Below are the code and all the weights of a small trained network. Each question names an input and a class and asks about switching units off, where a switched-off unit gives its printed mean instead of its output.

import numpy as np


def w(rows, s, z=0):
    codes = np.array(rows[::2]) - 128.0
    scale = np.full(codes.shape[1], s)
    scale[-1] = z or s
    return codes * scale


def f(y):
    return np.maximum(y, 0)


def log_softmax(a):
    a = a - a.max(-1, keepdims=True)
    return a - np.log(np.exp(a).sum(-1, keepdims=True))


def net(x, mask):
    res = np.array(x, float).reshape(1, 7) / 4 @ E
    y = f(res @ A[0][:, :-1].T + A[0][:, -1])
    res = res + np.where(mask, y, B[0][:, -1]) @ B[0][:, :-1]
    return log_softmax(res[-1] @ U[:, :-1].T + U[:, -1])


A, B = {}, {}
E = w([
[108,56,189],'x0',
[190,79,96],'x1',
[48,115,81],'x2',
[185,141,183],'x3',
[174,153,35],'x4',
[117,2,97],'x5',
[188,139,149],'x6',
],0.0063)
A[0] = w([
[139,242,58,207],'n1',
[139,98,77,177],'n2',
[154,159,177,253],'n3',
[152,89,137,243],'n4',
[52,178,227,160],'n5',
[58,69,92,145],'n6',
[129,131,2,235],'n7',
[56,158,239,145],'n8',
[205,128,173,220],'n9',
[222,98,163,234],'n10',
[39,108,185,173],'n11',
[214,106,123,137],'n12',
],0.0087,0.0055)
B[0] = w([
[147,227,82,250],'n1',
[163,116,89,192],'n2',
[249,168,151,243],'n3',
[194,95,129,235],'n4',
[154,187,194,219],'n5',
[82,50,97,205],'n6',
[148,136,74,253],'n7',
[157,172,255,212],'n8',
[237,149,169,235],'n9',
[211,101,178,254],'n10',
[128,99,181,213],'n11',
[179,186,174,190],'n12',
],0.0077,0.0064)
U = w([
[202,161,208,200],'0',
[1,112,225,4],'1',
[84,8,80,205],'2',
[76,196,30,18],'3',
],0.007,0.0034)

Each question gives the input, the list of numbers given to net, and the class t.
The units are the neurons (one row each of A and B). Each row of codes is followed by its name. A weight is (code - 128) times the scale printed after its matrix; where a second scale follows, it is the last column's (A, B and U).
mask holds one flag per neuron, in row order. A switched-off neuron (its flag False) gives its mean, the last column of its row in B, instead of its output. The means were averaged over made-up inputs and are rounded, as every weight is.
A unit's drop is (log p(t) with every unit on - log p(t) with that unit switched off) / (log p(t) with every unit on - log p(t) with every unit switched off).
The circuit of an input: a set's keep is (log p(t) with only the set's units on - log p(t) with every unit switched off) / (log p(t) with every unit on - log p(t) with every unit switched off). Starting from all 12 units, units are removed one at a time, each time the one whose removal leaves the highest keep (on an exact tie, the one counted first), for as long as the keep stays at least 0.8.
circuit, biggest first: the units of the circuit, biggest drop first
most important unit: the unit with the biggest drop
top k neurons: the k neurons with the biggest drops, biggest first
drop of u: that unit's drop, to one decimal
input [-4,-8,2,-6,1,-1,-5], class 3: circuit, biggest first => n1; n10; n9
input [7,-3,-5,3,3,8,-2], class 2: circuit, biggest first => n8; n5
input [2,2,5,-5,-8,4,-1], class 1: circuit, biggest first => n11; n3; n9
input [-5,-1,6,-6,-2,-6,-6], class 3: most important unit => n1
input [-1,3,5,3,2,2,2], class 2: top 2 neurons => n8; n5
input [-8,5,7,-4,2,4,1], class 3: top 2 neurons => n1; n7
input [-7,-2,3,-6,-4,3,-6], class 2: drop of n6 => 0.3
input [-2,1,5,1,5,0,-6], class 3: drop of n1 => 0.1
input [0,1,6,6,-4,3,0], class 2: drop of n9 => 0.2
input [-2,-4,-7,-7,7,2,3], class 3: drop of n8 => 0.2
input [3,-4,-6,-6,4,1,0], class 2: top 2 neurons => n8; n5
